Below is a small trained network, with its code and all its weights. Each question gives an input and a class and asks what happens when units are switched off, that is, made to give their printed mean instead of their output.

import numpy as np


def w(rows, s, z=0):
    codes = np.array(rows[::2]) - 128.0
    scale = np.full(codes.shape[1], s)
    scale[-1] = z or s
    return codes * scale


def f(y):
    return y / 2 * (1 + np.tanh(0.7978845608 * (y + 0.044715 * y**3)))


def log_softmax(a):
    a = a - a.max(-1, keepdims=True)
    return a - np.log(np.exp(a).sum(-1, keepdims=True))


def net(x, mask):
    res = np.array(x, float).reshape(1, 3) / 4 @ E
    y = f(res @ A[0][:, :-1].T + A[0][:, -1])
    res = res + np.where(mask, y, B[0][:, -1]) @ B[0][:, :-1]
    return log_softmax(res[-1] @ U[:, :-1].T + U[:, -1])


A, B = {}, {}
E = w([
[148,96,110,82,18,104,127,80,181,130,122,84],'x0',
[58,105,76,66,138,111,132,60,10,143,133,143],'x1',
[34,136,139,170,106,36,158,142,139,127,158,116],'x2',
],0.012)
A[0] = w([
[167,129,130,154,144,156,134,153,196,140,138,142,9],'N1',
[134,130,139,165,240,175,112,186,116,130,169,169,82],'N2',
[173,99,131,69,5,151,108,86,182,122,162,130,76],'N3',
[113,124,138,124,129,100,120,116,151,153,141,129,25],'N4',
[226,112,136,93,149,187,106,112,130,134,144,135,45],'N5',
[141,136,133,141,197,134,132,143,113,139,132,131,16],'N6',
[83,120,144,163,124,86,127,145,166,136,155,128,31],'N7',
[97,138,109,106,134,130,144,104,108,126,115,141,2],'N8',
[194,131,118,89,151,179,138,103,108,142,100,130,224],'N9',
[154,116,128,96,98,122,122,87,171,140,128,128,12],'N10',
[202,125,155,168,139,160,95,147,236,116,138,127,132],'N11',
[128,114,118,102,137,142,133,95,94,164,147,137,49],'N12',
[118,110,128,69,143,170,89,41,64,119,136,143,79],'N13',
],0.012,0.0067)
B[0] = w([
[119,150,118,90,75,105,130,201,35,105,76,103,174],'N1',
[170,122,127,129,152,143,138,44,167,137,87,108,230],'N2',
[160,132,136,141,188,150,134,62,153,141,83,126,224],'N3',
[99,169,137,149,138,155,119,144,106,97,79,134,127],'N4',
[35,159,120,156,65,170,109,138,148,59,107,147,190],'N5',
[89,152,107,123,102,116,115,124,74,95,6,95,157],'N6',
[52,140,112,120,70,176,92,145,115,81,111,155,166],'N7',
[164,148,155,134,68,165,114,183,109,76,48,123,141],'N8',
[60,126,141,145,134,79,128,118,157,148,158,138,214],'N9',
[110,166,108,127,107,111,132,129,59,89,32,95,153],'N10',
[170,101,124,107,132,119,134,168,96,149,184,132,249],'N11',
[154,127,134,147,92,159,131,207,122,90,97,99,155],'N12',
[175,124,129,107,111,122,130,183,99,133,160,128,208],'N13',
],0.019,0.016)
U = w([
[183,170,120,121,178,145,131,72,132,133,63,110,69],'0',
[194,143,131,88,116,130,128,213,89,126,158,136,69],'1',
[36,176,123,143,101,144,104,136,163,86,157,186,108],'2',
[152,106,136,123,192,92,137,94,197,222,249,179,254],'3',
],0.013,0.0074)

Each question gives the input, the list of numbers given to net, and the class t.
The units are the neurons (one row each of A and B). Each row of codes is followed by its name. A weight is (code - 128) times the scale printed after its matrix; where a second scale follows, it is the last column's (A, B and U).
mask holds one flag per neuron, in row order. A switched-off neuron (its flag False) gives its mean, the last column of its row in B, instead of its output. The means were averaged over made-up inputs and are rounded, as every weight is.
A unit's drop is (log p(t) with every unit on - log p(t) with that unit switched off) / (log p(t) with every unit on - log p(t) with every unit switched off).
The circuit of an input: a set's keep is (log p(t) with only the set's units on - log p(t) with every unit switched off) / (log p(t) with every unit on - log p(t) with every unit switched off). Starting from the 12 units with the biggest drops (on a tie, the unit counted first), units are removed one at a time, each time the one whose removal leaves the highest keep (on an exact tie, the one counted first), for as long as the keep stays at least 0.8.
circuit, biggest first: the units of the circuit, biggest drop first
unit that matters most: the unit with the biggest drop
top k neurons: the k neurons with the biggest drops, biggest first
drop when u is switched off: that unit's drop, to one decimal
input [6,2,6], class 0: top 2 neurons -> (N5; N3)
input [0,2,-1], class 3: unit that matters most -> N5
input [-7,7,6], class 0: top 3 neurons -> (N11; N2; N1)
input [-1,-3,-4], class 2: top 2 neurons -> (N5; N13)
input [8,5,8], class 0: top 2 neurons -> (N3; N5)
input [5,-6,4], class 1: top 2 neurons -> (N11; N2)
input [7,6,-8], class 2: top 2 neurons -> (N5; N9)
input [-7,-7,-8], class 2: top 3 neurons -> (N5; N9; N3)
input [7,-6,7], class 0: top 3 neurons -> (N3; N5; N9)
input [-7,0,6], class 0: top 3 neurons -> (N2; N5; N9)
input [-3,-8,-5], class 1: top 2 neurons -> (N11; N1)
input [8,6,7], class 0: top 2 neurons -> (N3; N5)
input [1,5,5], class 1: top 2 neurons -> (N5; N9)
input [0,8,-4], class 1: unit that matters most -> N13
input [-8,7,8], class 0: top 2 neurons -> (N2; N5)
input [4,-6,-8], class 2: top 2 neurons -> (N5; N9)
input [3,5,-1], class 1: top 2 neurons -> (N2; N13)
input [0,3,-8], class 2: drop when N5 is switched off -> 0.3
input [-4,-5,-6], class 2: drop when N9 is switched off -> 0.5
input [-8,1,6], class 0: circuit, biggest first -> (N2)
input [0,-7,6], class 1: drop when N11 is switched off -> 0.9
input [-3,8,-4], class 1: drop when N13 is switched off -> 0.2
